[[ 0.00  0.15  0.47 -0.44 -0.05 -0.44  0.04 -0.04  0.30 -0.41 -0.06  0.45
   0.28 -0.02  0.05]
 [ 0.19  0.52  0.58 -0.11 -4.02 -0.11  0.09 -4.57  0.57 -0.02  0.06  0.56
   0.57 -4.21 -0.15]
 [-0.02  0.02  0.14 -0.08 -0.04 -0.08  0.03 -0.06  0.07 -0.09 -0.08  0.15
   0.07 -0.06  0.05]]
|
[[ 0.00  0.15  0.47 -0.44 -0.05 -0.44  0.04 -0.04  0.30 -0.41 -0.06  0.45
   0.28 -0.02  0.05]
 [-0.02  0.02  0.14 -0.08 -0.04 -0.08  0.03 -0.06  0.07 -0.09 -0.08  0.15
   0.07 -0.06  0.05]]

[[ 4.03 -4.53 -1.93 -2.47  2.84 -1.15  3.31  3.85 -2.13  3.66 -4.58 -4.60
  -0.96 -0.05  4.68  0.05]
 [-2.27  2.16  1.39  1.77  1.41 -4.10 -1.39  0.50 -1.14  4.45 -1.40 -0.64
   2.19 -3.96  2.32  0.88]
 [ 5.01 -1.60  2.84  1.49  3.43 -0.48  1.56  3.42 -3.98 -2.54 -2.56 -3.49
   3.95 -0.18  4.28 -4.27]]
|
[[ 4.03 -4.53 -1.93 -2.47  2.84 -1.15  3.31  3.85 -2.13  3.66 -4.58 -4.60
  -0.96 -0.05  4.68  0.05]
 [ 5.01 -1.60  2.84  1.49  3.43 -0.48  1.56  3.42 -3.98 -2.54 -2.56 -3.49
   3.95 -0.18  4.28 -4.27]]

[[-0.61 -0.32 -0.43 -0.66  0.66 -0.59  1.49]
 [ 0.56  0.74  0.21 -0.18  0.22 -0.15 -1.36]
 [-0.11 -0.10 -0.25 -0.50  0.58 -0.50 -1.52]
 [-0.26 -0.04  0.03  0.45 -1.05  0.96  3.85]
 [ 0.20  0.12  0.06  0.50  0.98 -0.23  0.22]
 [ 0.57  0.28  0.16  0.09 -2.11  0.30 -3.66]
 [-0.39 -0.18 -0.56 -0.40 -0.51  0.42  4.21]
 [ 0.43  0.37  0.84  0.69 -1.74  0.85 -0.91]
 [ 0.07  0.42  0.35  0.34 -0.15  0.28  2.63]]
|
[[-0.61 -0.32 -0.43 -0.66  0.66 -0.59  1.49]
 [-0.11 -0.10 -0.25 -0.50  0.58 -0.50 -1.52]
 [ 0.20  0.12  0.06  0.50  0.98 -0.23  0.22]
 [-0.39 -0.18 -0.56 -0.40 -0.51  0.42  4.21]
 [ 0.07  0.42  0.35  0.34 -0.15  0.28  2.63]]

[[ 1.16 -2.06  3.75 -3.17 -1.30  5.58  5.37]
 [-2.46 -2.93 -0.25  3.26  2.11  5.58 -3.98]
 [-5.19 -3.89  1.89 -1.58  0.03 -4.74  2.81]
 [-3.04 -0.73  3.81 -3.81 -1.63  2.06  5.60]
 [-0.20  5.52 -1.55  0.02  4.99 -2.97  3.46]
 [-5.27  3.15 -3.38  3.74 -0.78 -1.77  4.90]
 [ 3.89  2.50  4.02  4.22 -4.15  4.77  3.92]
 [ 2.51 -3.23 -3.39  1.30 -3.59  2.60 -3.54]
 [ 3.32 -4.59 -0.15 -1.64  1.16  0.28 -2.13]
 [-4.41  4.76  4.97  0.71 -0.99  0.13  2.09]
 [ 4.53 -2.98 -0.92 -3.35 -0.96  5.10 -0.60]
 [-2.80 -0.81 -0.40 -0.31 -4.08  2.10  1.25]]
|
[[ 1.16 -2.06  3.75 -3.17 -1.30  5.58  5.37]
 [-5.19 -3.89  1.89 -1.58  0.03 -4.74  2.81]
 [-0.20  5.52 -1.55  0.02  4.99 -2.97  3.46]
 [ 3.89  2.50  4.02  4.22 -4.15  4.77  3.92]
 [ 3.32 -4.59 -0.15 -1.64  1.16  0.28 -2.13]
 [ 4.53 -2.98 -0.92 -3.35 -0.96  5.10 -0.60]]

[[-1.70  0.65 -2.41]
 [-1.27  0.72  0.74]
 [ 4.23 -0.70 -2.78]
 [ 1.32  0.33 -0.47]
 [-0.55  0.31 -0.14]
 [ 1.92  1.45  1.80]
 [ 1.28 -1.32 -1.00]]
|
[[-1.70  0.65 -2.41]
 [ 4.23 -0.70 -2.78]
 [-0.55  0.31 -0.14]
 [ 1.28 -1.32 -1.00]]

[[-2.84  0.93  2.41  0.29  2.67 -2.47 -0.05  1.02  1.01 -2.37]
 [ 0.32  2.72 -1.49  1.48 -0.29 -1.89  2.73  0.13 -2.15 -0.57]
 [ 1.28 -2.01  1.24 -0.81  2.66 -2.60 -1.19  0.00 -1.45 -1.47]
 [-0.70 -1.54 -0.62 -0.93  0.00 -0.19 -1.02  2.55 -0.99  1.11]
 [-2.66 -0.26  3.58  2.11  4.60 -4.20 -2.40  1.03  0.30 -2.33]
 [-1.00  2.33 -0.37  1.27  0.79 -1.59  1.42  0.72 -0.82 -0.70]]
|
[[-2.84  0.93  2.41  0.29  2.67 -2.47 -0.05  1.02  1.01 -2.37]
 [ 1.28 -2.01  1.24 -0.81  2.66 -2.60 -1.19  0.00 -1.45 -1.47]
 [-2.66 -0.26  3.58  2.11  4.60 -4.20 -2.40  1.03  0.30 -2.33]]
